In the rows, 4.76 stands for zero.

Name the item of each row.
7.05 | 7.75 | 1.76 | 5.97 | 6.06 | 5.12 | 5.01 | 4.89 | 5.64 | 5.65 | 7.82 | 7.26 | 5.78 | 4.76 | 3.97 | 6.62 | 5.38 | 5.67 | 5.33 | 5.94 | 3.10 | 2.98 | 4.36 | 4.21 | 7.52: ^/~/$/~
4.30 | 5.02 | 4.66 | 4.07 | 1.62 | 2.53 | 6.96 | 3.79 | 5.62 | 5.73 | 5.12 | 4.05 | 5.39 | 5.13 | 4.07 | 2.03 | 2.50 | 2.43 | 4.24 | 3.09 | 5.30 | 2.54 | 2.96 | 5.24 | 1.37: ~/+
6.80 | 4.58 | 0.91 | 5.32 | 6.64 | 6.25 | 4.46 | 6.51 | 5.22 | 4.19 | 7.33 | 5.28 | 6.57 | 7.14 | 6.73 | 7.12 | 5.79 | 5.07 | 4.17 | 6.65 | 3.61 | 2.42 | 3.98 | 3.33 | 5.30: ^/$/$/+

Start at a row and follow the symbols one at a time.
Each answer is a row, close to the row of the item it stands for.
start 2.62 | 4.41 | 4.97 | 3.68 | 6.17 | 5.52 | 6.21 | 4.43 | 4.26 | 6.39 | 1.74 | 4.02 | 1.67 | 4.67 | 5.45 | 7.06 | 5.95 | 5.47 | 3.94 | 4.50 | 6.86 | 8.72 | 3.86 | 6.17 | 5.70 [+/^/^]
$
2.41 | 4.32 | 5.20 | 3.10 | 5.98 | 5.97 | 5.96 | 4.60 | 4.45 | 6.53 | 1.98 | 4.08 | 1.68 | 5.27 | 5.71 | 6.46 | 5.63 | 5.57 | 4.38 | 4.56 | 6.36 | 8.86 | 3.28 | 6.14 | 6.12
@
2.38 | 4.34 | 4.75 | 3.59 | 6.30 | 5.52 | 5.85 | 4.80 | 4.33 | 6.49 | 1.84 | 4.16 | 1.67 | 5.00 | 5.40 | 6.98 | 6.00 | 5.31 | 4.12 | 4.08 | 6.83 | 9.10 | 3.49 | 5.84 | 5.85
$
2.56 | 4.35 | 5.16 | 3.26 | 6.15 | 5.89 | 5.98 | 4.52 | 4.66 | 6.45 | 1.96 | 4.29 | 1.76 | 5.13 | 5.71 | 6.20 | 5.84 | 5.54 | 3.93 | 4.56 | 6.43 | 8.68 | 3.23 | 6.22 | 6.43
@
2.19 | 4.48 | 4.76 | 3.44 | 6.08 | 5.38 | 6.08 | 4.72 | 4.22 | 6.44 | 1.97 | 3.93 | 1.64 | 5.05 | 5.12 | 7.12 | 6.03 | 5.45 | 4.02 | 4.47 | 6.85 | 8.58 | 3.49 | 6.14 | 5.93
$
2.50 | 4.28 | 5.10 | 2.94 | 6.20 | 6.06 | 5.94 | 4.49 | 4.67 | 6.71 | 2.00 | 4.34 | 1.74 | 5.15 | 5.60 | 6.43 | 5.84 | 5.79 | 4.18 | 4.33 | 6.76 | 8.84 | 3.13 | 6.24 | 6.22
@
2.38 | 4.53 | 4.68 | 3.56 | 6.16 | 5.60 | 6.08 | 4.62 | 4.34 | 6.51 | 1.78 | 3.97 | 1.57 | 4.66 | 5.33 | 6.82 | 6.02 | 5.51 | 4.16 | 4.40 | 6.80 | 8.85 | 3.54 | 6.17 | 5.88
^
1.73 | 4.28 | 4.56 | 3.50 | 6.88 | 5.43 | 5.72 | 4.51 | 4.36 | 6.79 | 1.83 | 3.98 | 1.92 | 4.90 | 5.33 | 6.59 | 6.16 | 5.50 | 4.12 | 4.56 | 6.17 | 9.15 | 3.68 | 5.63 | 5.31
@
2.33 | 4.73 | 4.77 | 3.67 | 6.24 | 5.43 | 6.04 | 4.55 | 4.21 | 6.37 | 2.05 | 4.13 | 1.71 | 4.95 | 5.44 | 7.12 | 5.78 | 5.44 | 4.17 | 4.24 | 6.68 | 8.86 | 3.48 | 5.95 | 5.86
^
1.87 | 4.06 | 4.61 | 3.55 | 6.68 | 5.55 | 5.99 | 4.43 | 4.29 | 6.85 | 1.98 | 3.86 | 2.11 | 4.85 | 5.21 | 6.74 | 6.23 | 5.50 | 4.09 | 4.42 | 6.16 | 8.90 | 3.77 | 6.00 | 5.54
@
2.39 | 4.45 | 4.82 | 3.65 | 6.08 | 5.51 | 6.06 | 4.75 | 4.22 | 6.42 | 1.93 | 4.18 | 1.67 | 4.86 | 5.48 | 7.12 | 5.86 | 5.33 | 4.24 | 4.36 | 6.62 | 8.79 | 3.24 | 6.13 | 5.93
+
2.19 | 4.51 | 4.92 | 3.90 | 5.88 | 5.33 | 5.57 | 4.65 | 4.24 | 6.39 | 1.96 | 3.66 | 2.03 | 4.67 | 5.45 | 7.23 | 6.04 | 5.27 | 4.02 | 4.63 | 6.94 | 8.99 | 2.76 | 5.94 | 5.86
@
2.41 | 4.35 | 4.77 | 3.78 | 6.11 | 5.42 | 6.09 | 4.56 | 4.24 | 6.30 | 1.72 | 4.21 | 1.96 | 4.99 | 5.30 | 7.06 | 5.93 | 5.39 | 3.81 | 4.46 | 6.75 | 8.78 | 3.35 | 6.34 | 5.92
$
2.47 | 4.00 | 4.87 | 3.01 | 6.18 | 6.22 | 5.93 | 4.23 | 4.58 | 6.37 | 2.02 | 4.30 | 1.62 | 5.16 | 5.65 | 6.27 | 5.75 | 5.66 | 4.08 | 4.33 | 6.60 | 8.82 | 3.26 | 6.31 | 6.42
@
2.50 | 4.26 | 4.91 | 3.73 | 6.14 | 5.43 | 5.90 | 4.83 | 4.32 | 6.36 | 1.80 | 3.94 | 1.57 | 4.85 | 5.44 | 7.09 | 5.84 | 5.35 | 4.23 | 4.38 | 6.85 | 8.68 | 3.67 | 6.23 | 5.88
~
2.26 | 4.36 | 5.03 | 3.62 | 6.20 | 5.62 | 5.42 | 4.71 | 4.67 | 6.71 | 2.24 | 4.53 | 1.69 | 5.11 | 4.97 | 7.52 | 6.15 | 5.25 | 3.82 | 4.20 | 7.19 | 8.75 | 3.31 | 6.35 | 5.94
start 6.13 | 2.03 | 7.50 | 4.45 | 4.54 | 5.75 | 1.03 | 5.85 | 4.02 | 1.62 | 4.52 | 3.39 | 5.11 | 4.53 | 5.46 | 3.88 | 4.70 | 5.60 | 5.45 | 5.99 | 4.87 | 4.26 | 8.80 | 4.12 | 4.52 [$/$/+/$]
@
6.23 | 2.25 | 7.36 | 4.71 | 4.28 | 5.10 | 1.30 | 5.79 | 3.70 | 1.54 | 4.56 | 3.29 | 5.50 | 4.11 | 5.08 | 4.70 | 5.27 | 5.34 | 5.41 | 6.07 | 5.03 | 4.25 | 9.19 | 4.32 | 4.03
$
6.13 | 2.30 | 7.36 | 4.59 | 4.37 | 5.91 | 1.34 | 5.91 | 3.95 | 1.48 | 4.44 | 3.09 | 5.02 | 4.42 | 5.16 | 4.05 | 5.14 | 5.52 | 5.80 | 5.97 | 4.82 | 4.17 | 8.81 | 4.15 | 4.34
@
6.02 | 2.18 | 7.39 | 4.94 | 4.53 | 5.28 | 1.56 | 5.95 | 3.68 | 1.55 | 4.61 | 3.29 | 5.35 | 4.06 | 5.06 | 4.56 | 5.28 | 5.07 | 5.44 | 5.94 | 5.13 | 4.35 | 9.01 | 4.03 | 4.04
$
6.38 | 2.23 | 7.19 | 4.52 | 4.40 | 5.87 | 1.01 | 5.92 | 3.92 | 1.63 | 4.46 | 3.44 | 5.00 | 4.37 | 5.36 | 3.77 | 4.82 | 5.55 | 5.72 | 5.97 | 4.91 | 4.24 | 8.68 | 4.18 | 4.37
@
6.14 | 2.06 | 7.34 | 4.90 | 4.53 | 4.99 | 1.43 | 6.21 | 3.96 | 1.44 | 4.89 | 3.17 | 5.11 | 3.97 | 5.07 | 4.59 | 5.19 | 5.36 | 5.37 | 5.82 | 5.07 | 4.20 | 9.12 | 4.14 | 4.21
@
6.52 | 2.05 | 7.41 | 5.52 | 4.56 | 5.35 | 1.98 | 6.75 | 3.31 | 2.03 | 4.17 | 3.76 | 5.44 | 3.78 | 5.68 | 4.83 | 4.47 | 5.05 | 4.15 | 5.62 | 5.30 | 3.92 | 9.49 | 4.04 | 4.36
$
6.50 | 2.46 | 6.96 | 5.94 | 4.63 | 4.64 | 1.81 | 6.39 | 3.93 | 2.55 | 4.39 | 3.68 | 4.99 | 4.21 | 5.83 | 3.96 | 5.20 | 4.84 | 3.08 | 6.23 | 5.81 | 3.79 | 9.26 | 3.46 | 5.25
+
6.59 | 2.28 | 6.84 | 6.60 | 4.83 | 4.52 | 1.22 | 6.48 | 4.17 | 2.10 | 4.46 | 3.42 | 5.55 | 4.07 | 5.94 | 3.78 | 5.58 | 4.97 | 3.14 | 6.37 | 5.77 | 4.02 | 8.29 | 3.19 | 4.96
@
6.52 | 2.23 | 6.98 | 5.93 | 4.71 | 4.63 | 1.71 | 6.36 | 3.66 | 2.51 | 4.42 | 3.77 | 5.11 | 4.33 | 5.46 | 3.82 | 5.34 | 4.62 | 2.96 | 6.23 | 5.37 | 3.67 | 9.38 | 3.64 | 5.14
$
6.66 | 2.19 | 7.03 | 5.82 | 4.61 | 5.21 | 1.40 | 6.60 | 3.93 | 2.38 | 4.30 | 3.94 | 4.89 | 4.49 | 6.27 | 3.10 | 5.04 | 5.07 | 3.03 | 6.21 | 5.67 | 3.79 | 9.11 | 3.51 | 5.12
@
6.68 | 2.50 | 6.90 | 6.35 | 4.56 | 4.67 | 1.78 | 6.47 | 3.94 | 2.64 | 4.49 | 3.93 | 4.84 | 4.27 | 5.75 | 3.89 | 5.21 | 4.77 | 3.29 | 6.10 | 5.62 | 3.74 | 9.17 | 3.36 | 5.16
^
6.18 | 2.25 | 6.66 | 6.03 | 5.54 | 4.19 | 1.39 | 6.26 | 4.09 | 2.67 | 4.37 | 3.54 | 5.14 | 3.94 | 5.86 | 3.52 | 5.41 | 4.98 | 3.01 | 6.34 | 5.27 | 4.12 | 9.57 | 3.37 | 4.67
@
6.46 | 2.56 | 6.78 | 6.08 | 4.75 | 4.60 | 1.45 | 6.50 | 3.77 | 2.38 | 4.50 | 3.57 | 4.98 | 4.30 | 5.74 | 3.62 | 5.20 | 5.02 | 3.20 | 6.29 | 5.59 | 3.86 | 9.11 | 3.41 | 5.03
$
6.97 | 2.28 | 7.01 | 5.61 | 4.68 | 5.23 | 1.33 | 6.31 | 4.10 | 2.67 | 4.05 | 4.13 | 5.08 | 4.39 | 6.13 | 2.87 | 5.18 | 5.13 | 3.43 | 6.30 | 5.39 | 3.77 | 9.01 | 3.62 | 5.24
@
6.44 | 2.42 | 6.81 | 5.88 | 4.73 | 4.80 | 1.71 | 6.55 | 3.96 | 2.35 | 4.28 | 3.86 | 5.19 | 4.19 | 5.64 | 3.77 | 5.63 | 4.88 | 3.14 | 5.97 | 5.68 | 3.68 | 9.15 | 3.50 | 4.94
start 4.54 | 5.34 | 5.39 | 6.57 | 5.22 | 4.78 | 5.49 | 1.87 | 4.34 | 5.41 | 4.07 | 5.86 | 0.45 | 4.55 | 3.11 | 5.83 | 6.69 | 5.19 | 2.83 | 6.07 | 4.96 | 7.56 | 3.45 | 6.80 | 7.23 [+/~/$/~]
@
4.81 | 5.44 | 5.36 | 6.65 | 5.14 | 4.76 | 5.88 | 2.34 | 4.00 | 5.08 | 3.79 | 5.05 | 0.71 | 4.51 | 3.68 | 5.73 | 6.84 | 5.38 | 2.73 | 6.35 | 4.43 | 7.91 | 3.33 | 6.70 | 7.12
+
4.82 | 5.73 | 5.07 | 7.08 | 5.08 | 4.49 | 5.36 | 2.14 | 4.16 | 4.72 | 3.54 | 4.79 | 0.95 | 4.25 | 3.90 | 5.56 | 6.51 | 5.42 | 2.63 | 6.43 | 4.40 | 7.83 | 2.58 | 6.53 | 7.39
@
4.69 | 5.88 | 5.03 | 6.47 | 5.15 | 4.59 | 6.26 | 2.09 | 3.93 | 5.20 | 3.97 | 4.98 | 0.80 | 4.35 | 3.42 | 5.75 | 6.54 | 5.73 | 2.66 | 6.38 | 4.31 | 7.66 | 3.47 | 6.84 | 6.95
$
4.77 | 5.70 | 5.17 | 6.11 | 4.93 | 5.51 | 5.68 | 1.93 | 4.08 | 5.18 | 3.73 | 5.21 | 0.41 | 4.86 | 3.81 | 5.07 | 6.40 | 5.48 | 2.69 | 6.29 | 4.34 | 7.85 | 3.27 | 6.94 | 7.34
@
4.80 | 5.58 | 5.16 | 6.50 | 5.03 | 4.66 | 6.08 | 2.01 | 3.76 | 4.99 | 3.85 | 5.31 | 0.99 | 4.40 | 3.83 | 5.83 | 6.61 | 5.42 | 2.70 | 6.27 | 4.38 | 7.70 | 3.36 | 6.96 | 7.10
